Each row has a name. Each question is about the rows just above it.

Columns, left to right: D B N L
tel: [159 126 169 178]
zomak: [125 109 127  87]
zun: [153 117 127 145]
Zat: [106 113 169  91]
demu: [206 120 163 120]
zaki: [114 155 157 156]
Moz: [150 154 147 116]
Tad: [171 191 150 115]
Tos: [106 113 148 163]
[115 163] is in which column, read top down?
L
[109 117 113] is in which column, read top down?
B
Which column holds [159 125 153] top down?
D

Columns, left to right: K M T V G R
dibi: [119 116 135  67 172 129]
bib: [119 114 124  68 172 129]
zom: [119 114 124  68 173 131]
kuda: [138 141 135 194  90 131]
Which column holds this, read top down? [124 135]
T
Which column holds [124 124] top down?
T

Columns, left to right: P Q S X E Y C A Z H
moleb: [ 79 124 138 122 112  76 117  98 173 123]
fol: [101 172 153 109 166 151  67 117 155 129]
zabil: [123 133 126 117 129 204  97 113 128 111]
Which column holds [123 129] top down?
H
Which column holds this, read top down? [172 133]
Q
[166 129] is in which column, read top down?
E
Which column holds this, read top down? [155 128]
Z
[153 126] is in which column, read top down?
S
[117 113] is in which column, read top down?
A

Columns, left to right: U J W F
ronad: [103 131 187  96]
gomol: [129 114 154 115]
Tuto: [100 130 194  82]
Which column holds this, read top down? [114 130]
J
[187 154] is in which column, read top down?
W

Columns, left to right: giz sen bezap fonol zogi Gomun
Supa: [113  56 151  91 118 109]
kedev: [ 94  61 149 110 105 143]
naku: [ 92  80 193 106  70 133]
gafor: [133  47  66 107 108 144]
sef: [122  84 115 146 151 132]
Which column holds this, read top down? [ 91 110 106 107]
fonol
Which column holds this, read top down? [56 61]
sen

Columns, left to right: Ledum gile zit Fen
Bugu: [107 197  85 140]
ramev: [109  55 152 201]
zes: [135 200  91  99]
voda: [123 121 138 141]
Bave: [154  76 161 121]
div: [141 106 198 103]
paro: [137 161 180  83]
fam: [107 197  85 145]
zunas: [101  84 125 146]
Luv: [125  56 129 139]
[103  83 145] is in which column, read top down?
Fen
Which column holds [107 109 135 123] top down?
Ledum
Which column holds [ 99 141 121 103  83 145 146] top down?
Fen
Which column holds [135 123 154 141 137 107] top down?
Ledum
Which column holds this, read top down? [135 123]
Ledum
[125 129] is in which column, read top down?
zit

Columns, left to right: mus gipez sufab Fom
zezug: [ 93  93 141 141]
Kuva: [164 142 132  93]
ziz: [123 122 123 198]
Gigu: [ 77 108 175 131]
Lozot: [164 125 132  93]
Firu: [ 86 109 167 136]
Dubu: [124 160 112 142]
Fugo: [112 104 145 141]
[125 109] is in which column, read top down?
gipez
[ 77 164] is in which column, read top down?
mus
Which column holds this, read top down? [132 123 175 132 167]
sufab
[ 93 164 123  77] is in which column, read top down?
mus
Which column holds [132 123] top down?
sufab
Which column holds [132 123 175 132 167 112] top down?
sufab

Columns, left to right: bes goler morek fon
zevem: [190 161 134  89]
Gur: [110  85 120 169]
moke: [168 133 169 150]
Which column holds this, read top down? [ 85 133]
goler
Which column holds this, read top down? [161  85]
goler

Columns, left to right: darem Meda Fum Biva kod
funo: [142 152 154 107 112]
vid: [129 160 136  94 139]
nupi: [138 190 130  82 128]
vepu: [144 139 183 113  82]
lepet: [127 123  64 103 125]
paka: [108 184  46 179  87]
Kiv: [129 160  69  94 139]
Nubel: [112 112 110 144 123]
Razeg: [147 151 187  54 116]
Which column holds [144 127 108 129] top down?
darem
[128  82] is in which column, read top down?
kod
[ 82 125  87 139 123] is in which column, read top down?
kod

Columns, left to right: pap Luzat zokob sek lumog pepof Tobo
tadan: [150  97 104 137 131 101 119]
vum: [122 131 136  97 100 170 145]
bafar: [104 150 158 159  56  91 160]
rif: [ 96 152 132 116 143 170 146]
Which column holds this, read top down? [ 97 159 116]
sek
[ 97 131] is in which column, read top down?
Luzat
Which column holds this, read top down? [131 100]
lumog
[160 146] is in which column, read top down?
Tobo
[ 97 131 150] is in which column, read top down?
Luzat
Which column holds [170  91 170] top down?
pepof

Columns, left to right: Tulez midel tora Boz ler nud bega vem zabi
Bom: [126 115 141  72  89 154 126  72 125]
Fufu: [126 115 141  72 144 154 126  72 125]
Kur: [126 115 141  72  89 158 105 106 153]
Whose row is [126 115 141  72  89 158 105 106 153]?
Kur
Which row holds [126 115 141  72 144 154 126  72 125]?
Fufu

Columns, left to right: Denuk vogo tavib Vibuv
siku: [157 108 149 153]
Gebuk: [167 119 167 137]
rer: [ 72 158 124 158]
rolu: [ 76 190 128 131]
fot: [112 130 158  92]
fupus: [166 113 159 150]
kitak: [ 76 190 128 103]
kez: [175  58 144 173]
Tuno: [ 75 128  87 141]
[149 167 124 128 158 159 128 144] is in which column, read top down?
tavib
Which column holds this, read top down? [157 167  72  76 112 166  76 175]
Denuk

Columns, left to right: Rakim satap zadiv Gilid zaz modos
mul: [192 192  81  83 191 193]
Nevo: [144 144 134 134 144 144]
vufef: [137 137 132 130 137 136]
Which column holds this, read top down? [134 130]
Gilid
Whose row is [192 192  81  83 191 193]?
mul
Which row holds [144 144 134 134 144 144]?
Nevo

Columns, left to right: Fezim gat Fosiv dafik gogog zab
kopo: [137 133 139  63 125 128]
Sagis: [120 130 140 103 126 127]
novi: [122 131 128 137 128 118]
ref: [116 126 108 113 141 145]
zeza: [127 124 137 147 131 150]
fuvun: [133 129 126 149 125 126]
sumor: [122 122 138 128 148 104]
vez: [116 130 123 127 131 127]
Sife: [120 130 140 103 126 115]
lagib: [120 128 121 170 138 122]
gepez: [120 130 140 103 126 128]
Nise: [116 130 123 127 131 125]
Which column holds [104 127 115] top down?
zab
[118 145 150 126 104 127] is in which column, read top down?
zab
Which column holds [126 124 129] top down?
gat
[137 120 122 116 127 133 122 116 120] is in which column, read top down?
Fezim
[147 149] is in which column, read top down?
dafik

Columns, left to right: Sirev gegit guz lagi dovud kis sulo dad
mok: [122 113  91 147  60 122  94 169]
kepep: [130  96 158  78 140 130 113 107]
ful: [126  93 145  95 137 126 122 112]
Kile: [123  97 101 124  55 123  80 166]
lele: [129 158  98 165  89 129 116 161]
Kefu: [138 140 163  94 161 138 129 103]
Whose row is [122 113  91 147  60 122  94 169]?
mok
Which column holds [112 166] top down?
dad
Which column holds this, read top down? [ 60 140 137  55]
dovud

Columns, left to right: sozuf vikat bis romev Ranek Did
Vosuv: [129 204 128 149  96  66]
lopop: [130  59 132 164  97 154]
mut: [129 204 128 149  96 157]
Which column holds [97 96] top down?
Ranek
[128 132] is in which column, read top down?
bis

Columns, left to right: gose lefo Vin zilel
tig: [133 129 128 125]
modin: [182 138 123  78]
Bugog: [162 134 125  96]
zar: [191 140 122  70]
zukik: [159 133 125  99]
fav: [146 131 127 113]
[125  78] is in which column, read top down?
zilel
Which column holds this, read top down? [138 134 140]
lefo
Which column holds this, read top down? [133 182]
gose

Columns, left to right: rel Motul nipa duno Dobe vel
dadet: [ 71 161  59 129  84  88]
nime: [ 83 151  86 117  94 103]
Tusa: [ 89 157  82 136  95 101]
tufiz: [126 128 134 129 128 126]
Gedod: [136 124 119 135 133 128]
Zerok: [171  92 174 122 167 153]
Which column holds this, read top down? [ 95 128 133]
Dobe
Which column holds this, read top down? [103 101 126 128]
vel

Columns, left to right: tik Kabel budif Supu koral
konu: [128  85 139 117  63]
Lof: [176  91 124 117  66]
sipus: [124  81  90 146  75]
Ruke: [113 101  99 149  64]
Kub: [ 96  89 100 134  84]
Which column holds [63 66] top down?
koral
Which column holds [113  96] top down?
tik

Columns, left to right: neril Silol nad Zolik
kig: [109  96 122 130]
bafib: [109  96 194 130]
zug: [148  96 194 130]
Whose row is [148  96 194 130]?
zug
Which column holds [109 148] top down?
neril
Whose row is [109  96 194 130]?
bafib
[194 194] is in which column, read top down?
nad

Columns, left to right: foz fil Siz dodig vaf vibub lus saf bepi sidid
tudo: [194  92 165 116 152 152 137 181 148 134]
depi: [148 154 169 194  73 118  88 159 182 165]
guzim: [178 148  90 156  95  94 107  77  71  62]
mafe: [148 154 169 194  73 118  88 159 182 177]
Fubi: [ 70 198 137 135 100 197 123  77  87  70]
lasil: [188 103 156 150 157  62 155 180 138 189]
bol: [128 121 118 158 125  83 195 177 112 180]
vuso: [103 169 148  89 193 180 117 168 173 164]
Which column holds this, read top down? [152 118]
vibub
Which column holds this, read top down? [ 71 182]
bepi
Which column holds this, read top down? [194 148 178]
foz
[180 164] is in which column, read top down?
sidid

Columns, left to right: fesa Neb rirof mekip dotut fik fuvo memog tus
vaze: [192 192  70 193 192 192  71 192  71]
sekel: [ 68  68 199  68  68  68 199  68 199]
gupi: [142 142  94 143 142 142  95 142  94]
dadas: [ 88  88 181  88  88  88 181  88 181]
Whose row is [192 192  70 193 192 192  71 192  71]?
vaze
Which column holds [ 68 143] top down?
mekip
Where do [142 142  94 143 142 142  95 142  94] appear?
gupi

